Here is a tiny trained network, its code and every weight. The questions are about switching its units off for an input and a target symbol, where a switched-off unit gives its printed mean instead of its output.

import numpy as np


def w(rows, s, z=0):
    codes = np.array(rows[::2]) - 128.0
    scale = np.full(codes.shape[1], s)
    scale[-1] = z or s
    return codes * scale


def norm(h):
    return h / np.sqrt((h * h).mean(-1, keepdims=True) + 1e-5)


def f(y):
    return y / 2 * (1 + np.tanh(0.7978845608 * (y + 0.044715 * y**3)))


def softmax(a):
    e = np.exp(a - a.max(-1, keepdims=True))
    return e / e.sum(-1, keepdims=True)


def log_softmax(a):
    a = a - a.max(-1, keepdims=True)
    return a - np.log(np.exp(a).sum(-1, keepdims=True))


def net(x, mask):
    ids = ['ΘΞΣαβδεζημπτφω'.index(c) for c in x.split()]
    T = len(ids)
    res = E[ids] + P[:T]
    u = 0
    for l in range(3):
        r = norm(res)
        for j in range(2):
            rows = slice(4 * j, 4 * j + 4)
            q, k, v = (r @ M[l][rows].T for M in (Q, K, V))
            z = softmax(np.where(np.tri(T) > 0, q @ k.T / 4**0.5, -1e9)) @ v
            o = O[l][rows]
            res = res + np.where(mask[u + j], z, o[:, -1]) @ o[:, :-1]
        u += 2
        y = f(norm(res) @ A[l][:, :-1].T + A[l][:, -1])
        res = res + np.where(mask[u : u + 4], y, B[l][:, -1]) @ B[l][:, :-1]
        u += 4
    return log_softmax(norm(res)[-1] @ U[:, :-1].T + U[:, -1])


Q, K, V, O, A, B = {}, {}, {}, {}, {}, {}
E = w([
[144,139,137],'Θ',
[149,147,132],'Ξ',
[160,87,146],'Σ',
[91,226,105],'α',
[61,78,6],'β',
[119,112,178],'δ',
[160,87,150],'ε',
[146,145,135],'ζ',
[166,83,144],'η',
[200,109,63],'μ',
[146,142,131],'π',
[100,96,103],'τ',
[55,205,216],'φ',
[151,147,130],'ω',
],0.025)
P = w([
[199,149,3],'0',
[198,168,31],'1',
[190,173,18],'2',
[184,179,4],'3',
[166,192,16],'4',
[166,192,15],'5',
[173,192,4],'6',
],0.0058)
Q[0] = w([
[145,74,126],'0.h1',
[169,190,58],'0.h1',
[151,80,197],'0.h1',
[99,8,165],'0.h1',
[174,123,74],'0.h2',
[134,169,116],'0.h2',
[123,81,144],'0.h2',
[133,109,85],'0.h2',
],0.016)
K[0] = w([
[144,4,160],'0.h1',
[42,109,107],'0.h1',
[197,97,190],'0.h1',
[201,53,147],'0.h1',
[27,132,168],'0.h2',
[166,130,174],'0.h2',
[92,92,55],'0.h2',
[46,174,153],'0.h2',
],0.014)
V[0] = w([
[90,156,60],'0.h1',
[254,172,160],'0.h1',
[235,214,155],'0.h1',
[20,158,237],'0.h1',
[188,174,155],'0.h2',
[115,27,30],'0.h2',
[107,204,198],'0.h2',
[144,106,170],'0.h2',
],0.0067)
O[0] = w([
[165,60,254,147],'0.h1',
[174,147,41,184],'0.h1',
[208,163,40,177],'0.h1',
[37,210,246,2],'0.h1',
[57,103,84,162],'0.h2',
[186,191,27,143],'0.h2',
[131,110,157,100],'0.h2',
[114,74,156,115],'0.h2',
],0.0045,0.0062)
A[0] = w([
[13,251,3,132],'0.n1',
[156,144,82,3],'0.n2',
[51,47,152,13],'0.n3',
[181,18,190,195],'0.n4',
],0.0061,0.0033)
B[0] = w([
[190,167,150,254],'0.n1',
[86,92,234,132],'0.n2',
[78,75,90,41],'0.n3',
[155,199,2,237],'0.n4',
],0.0063,0.0015)
Q[1] = w([
[94,88,224],'1.h1',
[118,149,102],'1.h1',
[187,135,109],'1.h1',
[147,192,94],'1.h1',
[129,150,192],'1.h2',
[131,127,248],'1.h2',
[116,66,89],'1.h2',
[156,201,177],'1.h2',
],0.017)
K[1] = w([
[245,115,120],'1.h1',
[98,115,145],'1.h1',
[77,147,95],'1.h1',
[81,203,91],'1.h1',
[134,107,231],'1.h2',
[90,71,236],'1.h2',
[175,76,38],'1.h2',
[142,192,249],'1.h2',
],0.013)
V[1] = w([
[44,213,97],'1.h1',
[141,85,70],'1.h1',
[2,80,79],'1.h1',
[123,232,113],'1.h1',
[35,99,185],'1.h2',
[137,170,190],'1.h2',
[126,94,118],'1.h2',
[164,158,165],'1.h2',
],0.009)
O[1] = w([
[95,243,38,131],'1.h1',
[60,120,178,182],'1.h1',
[19,138,1,113],'1.h1',
[186,170,116,153],'1.h1',
[152,137,83,2],'1.h2',
[90,132,62,84],'1.h2',
[146,136,149,131],'1.h2',
[84,114,99,125],'1.h2',
],0.0077,0.0092)
A[1] = w([
[233,73,5,183],'1.n1',
[150,80,103,132],'1.n2',
[67,131,211,251],'1.n3',
[50,7,124,25],'1.n4',
],0.011,0.0027)
B[1] = w([
[27,190,194,247],'1.n1',
[142,134,163,149],'1.n2',
[87,255,55,136],'1.n3',
[125,136,254,135],'1.n4',
],0.0074,0.014)
Q[2] = w([
[105,254,151],'2.h1',
[47,130,221],'2.h1',
[197,103,24],'2.h1',
[77,152,160],'2.h1',
[24,107,116],'2.h2',
[172,165,132],'2.h2',
[155,82,102],'2.h2',
[110,53,88],'2.h2',
],0.019)
K[2] = w([
[5,130,101],'2.h1',
[63,22,198],'2.h1',
[208,236,80],'2.h1',
[85,97,141],'2.h1',
[86,16,100],'2.h2',
[93,194,157],'2.h2',
[180,132,84],'2.h2',
[180,97,20],'2.h2',
],0.015)
V[2] = w([
[190,48,2],'2.h1',
[169,96,113],'2.h1',
[164,54,50],'2.h1',
[237,127,36],'2.h1',
[43,70,155],'2.h2',
[125,245,85],'2.h2',
[75,217,139],'2.h2',
[161,130,198],'2.h2',
],0.0081)
O[2] = w([
[111,111,43,3],'2.h1',
[187,101,105,102],'2.h1',
[98,88,95,39],'2.h1',
[169,136,3,65],'2.h1',
[132,107,254,94],'2.h2',
[89,164,113,184],'2.h2',
[77,200,154,205],'2.h2',
[205,149,95,200],'2.h2',
],0.0086,0.0047)
A[2] = w([
[31,210,179,102],'2.n1',
[170,173,128,44],'2.n2',
[102,254,118,36],'2.n3',
[145,29,175,254],'2.n4',
],0.0086,0.0084)
B[2] = w([
[107,79,124,238],'2.n1',
[131,253,149,110],'2.n2',
[99,132,132,158],'2.n3',
[97,62,102,253],'2.n4',
],0.019,0.0052)
U = w([
[178,127,147,123],'Θ',
[177,148,125,149],'Ξ',
[139,63,108,220],'Σ',
[125,225,52,138],'α',
[14,73,88,110],'β',
[65,135,9,145],'δ',
[134,72,105,181],'ε',
[172,137,127,150],'ζ',
[138,69,90,221],'η',
[156,108,3,242],'μ',
[180,142,146,132],'π',
[108,99,248,2],'τ',
[57,208,170,42],'φ',
[182,153,121,162],'ω',
],0.018,0.0063)

Each question gives the input, a string of symbols that net reads in full, and the target symbol t.
The units are the heads (4 rows each of Q, K, V and O) and the neurons (one row each of A and B). Each row of codes is followed by its name. A weight is (code - 128) times the scale printed after its matrix; where a second scale follows, it is the last column's (O, A, B and U).
mask holds one flag per unit, layer by layer, with each layer's heads first. A switched-off unit (its flag False) gives its mean, the last column of its rows in O or B, instead of its output. The means were averaged over made-up inputs and are rounded, as every weight is.
A unit's drop is (log p(t) with every unit on - log p(t) with that unit switched off) / (log p(t) with every unit on - log p(t) with every unit switched off).
The circuit of an input: a set's keep is (log p(t) with only the set's units on - log p(t) with every unit switched off) / (log p(t) with every unit on - log p(t) with every unit switched off). Starting from the 12 units with the biggest drops (on a tie, the unit counted first), units are removed one at a time, each time the one whose removal leaves the highest keep (on an exact tie, the one counted first), for as long as the keep stays at least 0.8.
circuit, biggest first: the units of the circuit, biggest drop first
k most important neurons: the k neurons with the biggest drops, biggest first
top k neurons in layer l: the k neurons of layer l with the biggest drops, biggest first
heads that matter: for each layer, one digit per head in row order, 1 if its drop is at least 0.15 and else 0, layers parted by /
input μ Ξ α Ξ τ ζ, target τ: heads that matter : 10 / 11 / 11
input β π Ξ Θ Σ π, target β: heads that matter : 10 / 10 / 00
input ω δ Ξ τ φ ζ, target τ: circuit, biggest first : 0.h2
input ε μ β φ τ β Ξ, target β: heads that matter : 10 / 11 / 00
input Ξ η ε ζ Σ ω Σ, target Σ: top 3 neurons in layer 1 : 1.n1, 1.n3, 1.n4
input Σ μ ζ ζ Σ, target Σ: circuit, biggest first : 1.h1, 2.n4, 1.n1
input δ Θ μ, target δ: heads that matter : 11 / 10 / 00
input φ ω π Σ μ Σ, target φ: heads that matter : 01 / 10 / 00
input τ μ Σ μ, target τ: circuit, biggest first : 1.n1, 0.h1
input δ ω ε τ τ Σ α, target δ: 2 most important neurons : 0.n3, 1.n1
input Ξ π Ξ α ε Σ μ, target α: heads that matter : 00 / 10 / 00
input μ δ μ μ μ Σ, target μ: heads that matter : 10 / 11 / 11
input δ η Σ τ, target δ: heads that matter : 11 / 10 / 10
input Θ Ξ φ β μ ε, target β: circuit, biggest first : 0.h2, 1.h1
input δ η ω, target δ: circuit, biggest first : 1.h1, 0.h1, 0.h2, 0.n3
input π μ α α η η, target α: circuit, biggest first : 1.h1
input Ξ Σ μ Θ Ξ β η, target β: heads that matter : 00 / 10 / 00
input ε μ α ω ζ β ζ, target β: heads that matter : 10 / 11 / 10
input μ δ ε, target μ: 3 most important neurons : 1.n1, 0.n1, 1.n4
input α φ Ξ ω τ μ, target τ: circuit, biggest first : 0.h1
input Θ Σ β β π π μ, target β: circuit, biggest first : 0.h1, 1.h1
input δ β β Ξ ε, target δ: circuit, biggest first : 1.h1, 0.h1
